Below is a small trained network, with its code and all its weights. Each question gives an input and a class and asks what happens when units are switched off, that is, made to give their printed mean instead of their output.

import numpy as np


def w(rows, s, z=0):
    codes = np.array(rows[::2]) - 128.0
    scale = np.full(codes.shape[1], s)
    scale[-1] = z or s
    return codes * scale


def f(y):
    return y / 2 * (1 + np.tanh(0.7978845608 * (y + 0.044715 * y**3)))


def log_softmax(a):
    a = a - a.max(-1, keepdims=True)
    return a - np.log(np.exp(a).sum(-1, keepdims=True))


def net(x, mask):
    res = np.array(x, float).reshape(1, 8) / 4 @ E
    y = f(res @ A[0][:, :-1].T + A[0][:, -1])
    res = res + np.where(mask, y, B[0][:, -1]) @ B[0][:, :-1]
    return log_softmax(res[-1] @ U[:, :-1].T + U[:, -1])


A, B = {}, {}
E = w([
[135,86,214,94,170,71,117,94,118],'x0',
[205,111,116,166,92,100,217,70,129],'x1',
[90,103,116,154,100,39,125,157,102],'x2',
[159,173,61,83,175,116,86,124,146],'x3',
[137,59,83,224,177,132,126,161,105],'x4',
[127,106,70,99,86,112,104,52,98],'x5',
[184,114,136,127,169,160,112,120,247],'x6',
[203,132,160,156,90,112,129,115,110],'x7',
],0.011)
A[0] = w([
[168,135,101,110,73,114,104,139,100,127],'N1',
[171,167,108,82,82,124,123,81,79,142],'N2',
[78,147,131,167,131,71,178,132,81,121],'N3',
[243,75,137,158,130,136,161,96,149,11],'N4',
[108,97,123,93,154,121,88,107,132,162],'N5',
[117,178,159,59,148,120,76,86,187,49],'N6',
[136,148,117,173,138,148,156,241,165,130],'N7',
[107,181,254,71,105,88,190,81,126,192],'N8',
[97,159,132,161,158,148,187,226,165,138],'N9',
[119,107,93,157,154,167,163,81,127,65],'N10',
[127,54,164,138,127,139,100,158,150,4],'N11',
[166,158,129,97,154,147,115,116,174,183],'N12',
[155,202,42,82,67,71,187,94,109,136],'N13',
[62,202,117,142,110,132,99,139,104,144],'N14',
[105,104,183,160,165,160,96,155,158,83],'N15',
[66,116,147,107,142,138,74,145,88,74],'N16',
[111,160,233,88,102,112,168,100,118,89],'N17',
[44,109,83,69,145,181,147,134,124,217],'N18',
[224,101,96,180,97,95,151,49,203,209],'N19',
[3,197,72,92,106,105,88,125,118,171],'N20',
[111,139,137,88,232,90,69,74,158,209],'N21',
[147,132,110,55,150,202,179,147,120,235],'N22',
[162,201,113,60,162,191,113,138,187,155],'N23',
[183,140,128,151,109,77,89,135,163,168],'N24',
[139,117,105,177,126,114,100,175,119,57],'N25',
[153,93,134,72,148,62,50,139,178,79],'N26',
[103,106,116,62,212,62,84,105,196,184],'N27',
[134,104,144,114,131,134,97,110,96,21],'N28',
[66,167,62,100,126,107,102,138,135,179],'N29',
[58,143,70,80,96,134,73,143,114,113],'N30',
[185,182,119,39,161,223,72,120,194,175],'N31',
],0.011,0.0032)
B[0] = w([
[145,137,129,121,133,133,128,85,106,155],'N1',
[150,168,100,131,113,134,98,128,162,186],'N2',
[133,169,114,135,114,150,93,107,116,188],'N3',
[106,86,125,71,143,165,150,108,82,202],'N4',
[114,134,138,134,147,115,144,133,136,168],'N5',
[113,120,154,166,114,146,92,130,146,205],'N6',
[122,142,131,177,119,109,143,156,166,202],'N7',
[161,100,175,68,79,96,106,141,68,247],'N8',
[197,155,104,198,149,113,102,146,192,199],'N9',
[109,139,116,103,149,126,162,140,133,150],'N10',
[154,170,146,125,134,140,138,157,127,161],'N11',
[118,140,128,149,151,139,101,80,116,187],'N12',
[191,198,32,134,102,124,94,108,129,210],'N13',
[84,75,147,117,116,151,103,128,122,190],'N14',
[155,163,87,154,117,114,110,108,129,187],'N15',
[119,116,111,113,137,129,185,126,136,192],'N16',
[161,113,155,65,50,97,115,166,111,207],'N17',
[78,106,130,140,148,182,130,111,120,202],'N18',
[110,78,126,37,159,162,208,75,74,230],'N19',
[79,71,198,98,116,143,114,107,111,242],'N20',
[80,145,140,148,175,142,154,122,128,220],'N21',
[94,136,130,142,166,132,103,107,146,180],'N22',
[119,179,125,178,134,157,50,115,161,226],'N23',
[93,123,98,144,178,150,138,108,114,164],'N24',
[149,113,183,139,129,141,114,171,133,164],'N25',
[81,98,101,159,202,130,191,107,100,189],'N26',
[68,106,153,128,214,155,178,104,107,221],'N27',
[160,129,113,163,122,137,135,147,120,135],'N28',
[111,131,135,113,92,144,96,135,106,200],'N29',
[96,108,191,90,113,135,145,117,82,207],'N30',
[124,169,95,220,115,178,5,103,205,255],'N31',
],0.011,0.014)
U = w([
[129,168,154,157,80,113,39,180,188,57],'0',
[149,225,58,168,138,165,57,69,176,181],'1',
[232,130,106,1,47,79,146,135,107,82],'2',
[113,129,88,150,180,118,245,143,166,5],'3',
[50,68,154,27,145,172,150,67,86,247],'4',
],0.0094,0.0014)

Each question gives the input, the list of numbers given to net, and the class t.
The units are the neurons (one row each of A and B). Each row of codes is followed by its name. A weight is (code - 128) times the scale printed after its matrix; where a second scale follows, it is the last column's (A, B and U).
mask holds one flag per neuron, in row order. A switched-off neuron (its flag False) gives its mean, the last column of its row in B, instead of its output. The means were averaged over made-up inputs and are rounded, as every weight is.
A unit's drop is (log p(t) with every unit on - log p(t) with that unit switched off) / (log p(t) with every unit on - log p(t) with every unit switched off).
The circuit of an input: a set's keep is (log p(t) with only the set's units on - log p(t) with every unit switched off) / (log p(t) with every unit on - log p(t) with every unit switched off). Starting from the 12 units with the biggest drops (on a tie, the unit counted first), units are removed one at a time, each time the one whose removal leaves the highest keep (on an exact tie, the one counted first), for as long as the keep stays at least 0.8.
circuit, biggest first: the units of the circuit, biggest drop first
most important unit: the unit with the biggest drop
top k neurons: the k neurons with the biggest drops, biggest first
drop when u is switched off: that unit's drop, to one decimal
input [-1,-1,-3,2,-1,8,-3,-1], class 1: most important unit => N13
input [-6,-4,1,3,1,-2,2,-1], class 0: circuit, biggest first => [N13, N19]
input [2,0,3,-1,7,-3,3,-4], class 3: top 3 neurons => [N31, N23, N13]
input [-2,7,2,7,-1,-2,4,7], class 4: top 2 neurons => [N19, N4]
input [-2,7,5,8,3,7,-5,7], class 2: circuit, biggest first => [N19, N31, N13]
input [-4,-7,0,1,-4,2,-2,6], class 0: circuit, biggest first => [N19, N27, N20]
input [-1,-5,7,-1,-4,-7,4,-4], class 0: top 2 neurons => [N9, N19]
input [-7,-1,4,-4,0,3,7,-8], class 0: top 4 neurons => [N19, N9, N4, N26]
input [2,-8,0,-4,-6,-2,5,-4], class 1: top 4 neurons => [N31, N23, N19, N15]
input [0,-1,-3,-6,-7,8,5,6], class 2: top 2 neurons => [N8, N17]
input [6,7,-2,4,5,4,-6,4], class 2: top 2 neurons => [N13, N27]
input [-1,6,5,3,3,-4,-2,0], class 3: top 2 neurons => [N31, N8]
input [0,5,8,8,2,5,-6,-5], class 1: top 2 neurons => [N13, N19]
input [6,-6,2,-1,3,3,3,8], class 3: most important unit => N20
input [-1,-4,-8,4,6,-3,-7,-4], class 1: top 2 neurons => [N19, N9]
input [0,5,-2,-6,1,-3,-6,-6], class 0: top 2 neurons => [N19, N4]
input [0,-6,6,-2,8,-5,-4,8], class 0: drop when N25 is switched off => 0.1
input [2,4,6,-5,2,-5,4,-3], class 3: drop when N18 is switched off => 0.0
input [-3,6,2,5,5,-6,4,7], class 4: drop when N19 is switched off => 1.1
input [-2,-1,-5,-6,-7,-4,3,8], class 0: most important unit => N31
